(in the rows, 128 means zero)
Each row has two labels, one from each of two sets.
[119 127  99 134  89 142 143 164 131  95 131 120 169 140 137 130 139 123
 124 102 128 140 137  87  52 131 157 117 142 148 117 108 148 131 148 135
 118 127 139 112 115 103 129 136 167 123  69 148 125 135 112 128 127 161
 119 144 115 109  94 140 135  84 131 128 133 114 132 140 142 134 129 125
 150 117 130 135 136 116 138 128 140 129 184 139 151 142 137 126 160 141
 132 132 141 153 139 110 138 154 131  63 152 133 139 191 127 156 128 131
 144 151 174 117 145 119 103  90 122 137 123 169 149 153 115 148 124 188
 145 198 117 139  99 129 133  83 106 158 119 133 121  97 116 117 135 130
 124  22 141 124 113 129 170] : <13>, <216>
[131 150 134 106 138 141 132 118 116 135 116  91 157 135 117 141 129 132
 129 118 116 140 129  97 112 137 131 130 137 127 136 139 134 139 131 118
 129 131 131 108 132 103 117 136 110 122 125  97 137 135 125 127 131 163
 115 127 136 126  99 129 113 134 127 115 163  91 133 131 133 122 128 138
 142 145 132 127 115 151 126 123 147 132 128 130 119 132 140 124 137 116
 135 127 134 176 125 131 144 115 120 110 144 143 130 141 127 120 122 163
 144 131 143 124 143 123 125 108 108 112 131 163 176 141 125 156 110 188
 170 117 120 117 109 131 127 129 123 120 142 128 153 122 125 134 147 148
 134  66 140 123 163 120 149] : <10>, <221>
[110 128 141  71 150 129 126  89 123 157  84  78 129 123 135 132 124 136
 121 132 134 133 124 148 134 119 125 125 126 139 133 109 124 152 116  99
 141 157 126  81 143 148 123 156 118 116 123  96 161 115 126 132 136 108
 132 119 185 126 112 118 154 133 118 122 141 104 133 136 135 130 132 141
 161 154 135 130 146 123 174 123 144 138  44 138 133 112 115 121 123 144
 141 107 119  95 128 144 102 118 110 149 120 164 120 145 119 119 134 135
 136 117 111 138 120 123 149  79 133 129 136 124 167 132 130 141  75 201
 108 199 129 116 128 119 121 174 140 100 121 139 128 125 133 101 118 134
 127 168 159 121 136 118 220] : <7>, <221>
[ 70 134  87 135 136 138 167 150 137 112 108 113 151 132 152 102 140 124
  94 106 112 171 113 137  61 108 129 115 130 143 135  75 130 147 150 124
 127 150 159 102  99 104 117 154 214 139  36 121 191 128 120 114 127  95
 153 146 158 111  61 110 167  88 131 161 126 103 116 129 163 127 115 122
 133 157 103 142 158  89 180 121 138 140 154 150 151 123  76 150 156 140
 138 137 111 186 116  86  63 154 101  87 198 171 150 166 130 180 187 149
 129 144 142 135 116 129 103  11 120 126 131 150 232 107 140 217  73 161
  44 252 119 137  81 122 125 116  80 164  61 145 107  92 120 126 116 161
 109  82 169 132 135 119 252] : <7>, <216>
[118 169 114  86 155 135 134 104 112  93 110  82 128 123 129 124 116 142
 111 122 110 125 125 109 170 122 117 147 127 130 133 138 149 152 100 114
 134 140 132 110 122 116 113 117 111 130 123  78 162 129 128 133 135 146
 144 114 149 127  88 126 153 142 107 126 163  93 132 131 113 124 129 159
 186 157 131 118 120 138 137 129 143 138 100 148 123 107 125 124 124 146
 140 132 129 147 133 151 123  99 125 115 170 148 131  86 138 129 144 163
 126 136 106 135 121 124 127 122 106 123 142 137 194 174 113 200 115 163
 122 160 121 124 102 112 128 140 123 122 141 126 164 137 169 132 125 171
 111 104 140 115 175 126 188] : <10>, <221>
[145 123 127 140 156 124 147 141 120 123 131 160 186 132 132 147 144 108
 164 103 110 145 148 123  42 149 144 113 138 155 113 107 152 140 161 125
  93 132 105 122 129 124 134 145 127 122 108 165 107 131 115 126 120 122
 110 129 135 110 125 135  78 118 137 104 112 127 131 118 149 129 129 118
 157  99 136 132 153  94 163 127 152 124  85 122 220 105 172 123 156  98
 118 112 122 135 124 111 118 147 138  33 110 122 117 244 121 148  76  88
 167 129 180 119 154 141 110  80 154  94 129 213 117  48 145  63 123 196
 190 152 122 112 114 137 113 139  80 165  48 121 111  87  99  80 120  88
 159  23 132 133 115 120 128] : <7>, <216>
[118 161 137 106 142 138 133  94 115 134 105  66 153 131 130 139 118 142
 106 130 125 133 115 115 147 128 132 136 131 115 130 132 134 146 114 119
 144 127 148 112 131 104 115 131 120 125 121  89 151 136 121 140 134 170
 121 121 140 133  94 128 149 135 116 128 168  95 135 163 123 133 133 145
 144 149 129 122 115 158 124 126 133 136 142 129  95 138 120 121 128 127
 146 132 133 158 129 141 145 111 120 147 155 153 127  99 129 129 147 165
 129 136 120 128 127 110 128 124 103 125 133 140 180 183 108 195 103 167
 146 136 118 135 114 123 127 131 143 106 162 129 173 141 150 157 147 172
 119 110 140 120 164 116 178] : <10>, <221>
[133  97 121 165 130 149 135 120 127 134 150 110 170 146 129 136 141 108
 107  99 120  97 128 114  64 143 144 106 149 131 118 116 132 150 141 129
 120 121 149 112 130  81  94 140  90 135  88 108 124 135 118 139 132 183
  94 130 124 123 118 144 115 135 119 111 214  74 140 134 155 130 125 136
 120 135 119 139 134 131 118 128 190 132 157 129 127 151 132 134 141 101
 130 135 138 182 124 128 127 130 117  98 134 108 129 160 119 161 114 119
 164 124 175 122 152 126 113 121 124  88 116 186 134 124 136 159  92 133
 211 126 118 104 122 145 135 127 141 149 128 118 143 109 131 132 147  93
 136  75 127 131 141 121 127] : <13>, <216>
[114 164 131 106 171 135 128  98 118 131 119  74 137 125 130 126 119 141
 100 135 100 141 116 122 172 121 111 135 128 106 141 138 129 142 106 122
 133 125 141 116 125  96 107 122 111 132 130  69 161 130 135 122 136 156
 134 117 144 132  88 117 132 158 117 133 194  99 138 139 120 125 128 144
 147 163 121 118 112 155 114 125 150 146 127 134  88 124 113 132 121 121
 142 133 122 177 123 143 118  90 111 152 175 151 129  63 137 121 154 176
 124 130 100 129 114 123 139 126  99 106 137 134 199 182 123 217  94 132
 137 119 123 120 110 123 135 149 136 112 152 124 176 143 158 155 146 165
 116 126 138 121 188 118 181] : <10>, <221>
[111 158 144  89 144 125 131 107 116 165  87  65 166 119 134 138 119 142
 125 130 124 151 107 118 125 127 125 138 126 123 132 119 127 130 124 124
 136 123 115 112 140 107 126 143 137 120 132 115 144 135 126 139 132 152
 130 117 150 126  82 116 119 124 120 129 137 106 135 132 126 131 129 136
 152 142 127 112 126 152 132 122 125 142 128 130 111 125 129 128 128 132
 136 120 114 172 127 127 123 123 115 151 164 174 131 132 117 122 156 173
 124 134 104 122 129 116 132  95 101 119 134 156 200 172 108 164 111 211
 126 158  99 136 105 113 120 139 124  99 136 132 165 131 130 147 144 171
 128 102 152 120 166 115 212] : <13>, <221>
[123 139 131  90 137 145 113 121 131 135 110  99  80 138 127 125 116 144
 114 131 132 133 116  87 145 117 131 138 131 120 140 147 130 127 113 119
 146 126 126  97 133 126 128 138 128 128 128  79 144 131 129 135 119 127
 160 131 128 139 105 122 159 124 120 135 136 124 123 145 125 129 129 142
 147 145 149 124 112 165 115 133 124 132 127 136  87 138 115 129 115 152
 131 142 134 139 138 139 149 116 117 173 158 139 126 113 125 100 153 161
 119 131 127 131 127 122 138 121 107 148 135  87 142 169 105 128 137 164
  92 127 130 135 129 118 139 124 154 108 186 142 118 147 128 141 127 158
 121 147 140 122 127 127 155] : <12>, <221>
